Below are the code and all the weights of a small trained network. Each question names an input and a class and asks about switching units off, where a switched-off unit gives its printed mean instead of its output.

import numpy as np


def w(rows, s, z=0):
    codes = np.array(rows[::2]) - 128.0
    scale = np.full(codes.shape[1], s)
    scale[-1] = z or s
    return codes * scale


def f(y):
    return np.maximum(y, 0)


def log_softmax(a):
    a = a - a.max(-1, keepdims=True)
    return a - np.log(np.exp(a).sum(-1, keepdims=True))


def net(x, mask):
    res = np.array(x, float).reshape(1, 5) / 4 @ E
    y = f(res @ A[0][:, :-1].T + A[0][:, -1])
    res = res + np.where(mask, y, B[0][:, -1]) @ B[0][:, :-1]
    return log_softmax(res[-1] @ U[:, :-1].T + U[:, -1])


A, B = {}, {}
E = w([
[135,117,92,170,192],'x0',
[43,65,163,177,128],'x1',
[48,81,169,57,172],'x2',
[127,157,152,142,249],'x3',
[201,96,207,156,123],'x4',
],0.015)
A[0] = w([
[121,179,79,163,117,194],'neuron 1',
[99,126,204,92,108,208],'neuron 2',
[172,205,131,122,158,84],'neuron 3',
[147,143,115,151,176,174],'neuron 4',
[120,132,104,85,49,124],'neuron 5',
[101,120,230,140,83,177],'neuron 6',
[92,121,73,156,160,172],'neuron 7',
[117,64,169,202,96,220],'neuron 8',
[84,92,145,23,98,234],'neuron 9',
[194,117,114,165,165,252],'neuron 10',
[160,213,60,83,124,229],'neuron 11',
[160,213,129,142,150,132],'neuron 12',
[172,113,210,253,126,158],'neuron 13',
[126,147,88,87,54,135],'neuron 14',
[130,119,146,62,141,161],'neuron 15',
[139,122,113,157,70,179],'neuron 16',
[129,171,107,133,96,123],'neuron 17',
],0.016,0.0046)
B[0] = w([
[77,144,111,111,118,190],'neuron 1',
[155,94,104,103,173,208],'neuron 2',
[125,207,118,87,144,191],'neuron 3',
[83,188,167,100,144,185],'neuron 4',
[104,78,85,133,98,209],'neuron 5',
[168,102,66,139,190,213],'neuron 6',
[7,116,139,167,155,203],'neuron 7',
[156,131,119,189,139,220],'neuron 8',
[129,60,146,86,128,249],'neuron 9',
[143,176,180,122,106,205],'neuron 10',
[113,153,125,100,96,228],'neuron 11',
[143,180,150,111,112,190],'neuron 12',
[162,153,135,175,133,237],'neuron 13',
[118,120,101,119,71,210],'neuron 14',
[150,115,160,106,143,182],'neuron 15',
[123,136,102,170,114,191],'neuron 16',
[129,155,115,132,97,170],'neuron 17',
],0.014,0.018)
U = w([
[207,154,197,251,116,127],'0',
[142,38,73,136,109,30],'1',
[132,224,190,58,146,122],'2',
[91,127,64,101,13,120],'3',
[210,141,48,178,227,104],'4',
[4,96,156,160,200,253],'5',
[174,36,178,2,164,195],'6',
],0.0098,0.003)

Each question gives the input, the list of numbers given to net, and the class t.
The units are the neurons (one row each of A and B). Each row of codes is followed by its name. A weight is (code - 128) times the scale printed after its matrix; where a second scale follows, it is the last column's (A, B and U).
mask holds one flag per neuron, in row order. A switched-off neuron (its flag False) gives its mean, the last column of its row in B, instead of its output. The means were averaged over made-up inputs and are rounded, as every weight is.
A unit's drop is (log p(t) with every unit on - log p(t) with that unit switched off) / (log p(t) with every unit on - log p(t) with every unit switched off).
The circuit of an input: a set's keep is (log p(t) with only the set's units on - log p(t) with every unit switched off) / (log p(t) with every unit on - log p(t) with every unit switched off). Starting from the 12 units with the biggest drops (on a tie, the unit counted first), units are removed one at a time, each time the one whose removal leaves the highest keep (on an exact tie, the one counted first), for as long as the keep stays at least 0.8.
circuit, biggest first: the units of the circuit, biggest drop first
top k neurons: the k neurons with the biggest drops, biggest first
drop when u is switched off: that unit's drop, to one decimal
input [8,5,-6,-7,-1], class 0: circuit, biggest first	(neuron 8)
input [-4,-5,-8,-1,3], class 3: top 4 neurons	(neuron 14; neuron 5; neuron 16; neuron 17)
input [0,3,2,-5,4], class 4: top 2 neurons	(neuron 6; neuron 8)
input [3,4,4,2,8], class 4: top 2 neurons	(neuron 6; neuron 2)
input [-5,5,6,1,8], class 4: top 2 neurons	(neuron 6; neuron 8)
input [-1,3,8,4,6], class 6: top 2 neurons	(neuron 9; neuron 15)
input [1,2,4,-1,3], class 6: top 3 neurons	(neuron 16; neuron 9; neuron 13)
input [-2,1,3,-4,5], class 4: top 2 neurons	(neuron 6; neuron 8)
input [4,8,8,-8,-4], class 1: top 2 neurons	(neuron 9; neuron 8)
input [3,-1,-1,2,-6], class 5: drop when neuron 7 is switched off	4.2
input [0,1,2,6,4], class 0: drop when neuron 10 is switched off	0.2
input [-7,5,-4,-6,7], class 4: drop when neuron 6 is switched off	0.6
